Here is a tiny trained network, its code and every weight. The questions are about switching its units off for an input and a class, where a switched-off unit gives its printed mean instead of its output.

import numpy as np


def w(rows, s, z=0):
    codes = np.array(rows[::2]) - 128.0
    scale = np.full(codes.shape[1], s)
    scale[-1] = z or s
    return codes * scale


def f(y):
    return np.maximum(y, 0)


def log_softmax(a):
    a = a - a.max(-1, keepdims=True)
    return a - np.log(np.exp(a).sum(-1, keepdims=True))


def net(x, mask):
    res = np.array(x, float).reshape(1, 6) / 4 @ E
    y = f(res @ A[0][:, :-1].T + A[0][:, -1])
    res = res + np.where(mask, y, B[0][:, -1]) @ B[0][:, :-1]
    return log_softmax(res[-1] @ U[:, :-1].T + U[:, -1])


A, B = {}, {}
E = w([
[192,171,28,173,88],'x0',
[89,250,187,216,137],'x1',
[126,116,141,143,109],'x2',
[219,91,160,182,192],'x3',
[129,129,127,126,130],'x4',
[128,134,121,120,138],'x5',
],0.013)
A[0] = w([
[113,121,131,148,87,81],'N0',
[129,98,167,150,134,120],'N1',
[57,155,152,106,100,212],'N2',
[49,142,89,109,92,255],'N3',
[142,215,116,202,117,53],'N4',
[126,134,195,171,193,122],'N5',
[162,104,134,89,143,171],'N6',
[97,247,181,207,150,127],'N7',
[143,127,61,83,49,187],'N8',
[23,202,112,124,76,138],'N9',
[231,68,153,205,209,161],'N10',
[78,69,144,77,159,243],'N11',
[89,118,162,141,181,153],'N12',
[122,84,159,113,99,168],'N13',
[72,135,203,127,166,182],'N14',
[178,156,9,195,79,139],'N15',
],0.016,0.0064)
B[0] = w([
[127,133,116,126,117,137],'N0',
[128,134,145,106,134,153],'N1',
[69,152,127,135,99,199],'N2',
[101,139,150,135,45,207],'N3',
[152,161,54,54,130,203],'N4',
[137,152,174,103,158,189],'N5',
[100,87,134,118,150,172],'N6',
[174,253,119,118,152,253],'N7',
[168,105,144,175,66,209],'N8',
[37,147,69,197,152,216],'N9',
[150,84,129,135,218,226],'N10',
[67,85,113,51,118,219],'N11',
[125,138,176,152,130,174],'N12',
[102,95,131,97,129,170],'N13',
[107,165,193,172,133,205],'N14',
[203,105,60,160,116,234],'N15',
],0.04,0.023)
U = w([
[49,125,155,67,35,224],'0',
[56,233,160,140,122,89],'1',
[100,93,190,74,201,252],'2',
[161,219,229,88,203,140],'3',
[154,90,89,178,2,141],'4',
[131,210,15,147,80,49],'5',
[207,61,87,160,172,66],'6',
[225,189,77,85,200,62],'7',
],0.0099,0.0026)

Each question gives the input, the list of numbers given to net, and the class t.
The units are the neurons (one row each of A and B). Each row of codes is followed by its name. A weight is (code - 128) times the scale printed after its matrix; where a second scale follows, it is the last column's (A, B and U).
mask holds one flag per neuron, in row order. A switched-off neuron (its flag False) gives its mean, the last column of its row in B, instead of its output. The means were averaged over made-up inputs and are rounded, as every weight is.
A unit's drop is (log p(t) with every unit on - log p(t) with that unit switched off) / (log p(t) with every unit on - log p(t) with every unit switched off).
The circuit of an input: a set's keep is (log p(t) with only the set's units on - log p(t) with every unit switched off) / (log p(t) with every unit on - log p(t) with every unit switched off). Starting from the 12 units with the biggest drops (on a tie, the unit counted first), units are removed one at a time, each time the one whose removal leaves the highest keep (on an exact tie, the one counted first), for as long as the keep stays at least 0.8.
units of the circuit, in order: the units of the circuit, biggest drop first
k most important neurons: the k neurons with the biggest drops, biggest first
drop when u is switched off: that unit's drop, to one decimal
input [1,-5,-5,-8,7,7], class 4: most important neuron -> (N8)
input [-5,0,5,1,5,4], class 2: units of the circuit, in order -> (N7, N3)
input [3,0,-2,-8,-4,2], class 4: 2 most important neurons -> (N7, N8)
input [7,-1,6,0,-1,8], class 4: 3 most important neurons -> (N7, N10, N8)
input [-3,7,4,1,-5,-1], class 3: 2 most important neurons -> (N7, N5)
input [0,5,5,6,4,4], class 3: 2 most important neurons -> (N15, N5)
input [0,6,4,0,-3,-7], class 1: 2 most important neurons -> (N15, N9)
input [0,-7,-4,-8,5,5], class 0: 2 most important neurons -> (N15, N11)
input [0,0,-8,-5,2,7], class 0: 2 most important neurons -> (N7, N15)
input [3,-1,-6,-2,-8,1], class 4: drop when N7 is switched off -> 0.2
input [0,2,5,-8,-5,3], class 1: drop when N15 is switched off -> 2.7
input [7,0,0,4,4,1], class 6: drop when N7 is switched off -> 0.5
input [0,5,8,1,-4,-4], class 3: 2 most important neurons -> (N15, N7)
input [-4,1,7,8,0,2], class 3: units of the circuit, in order -> (N5)
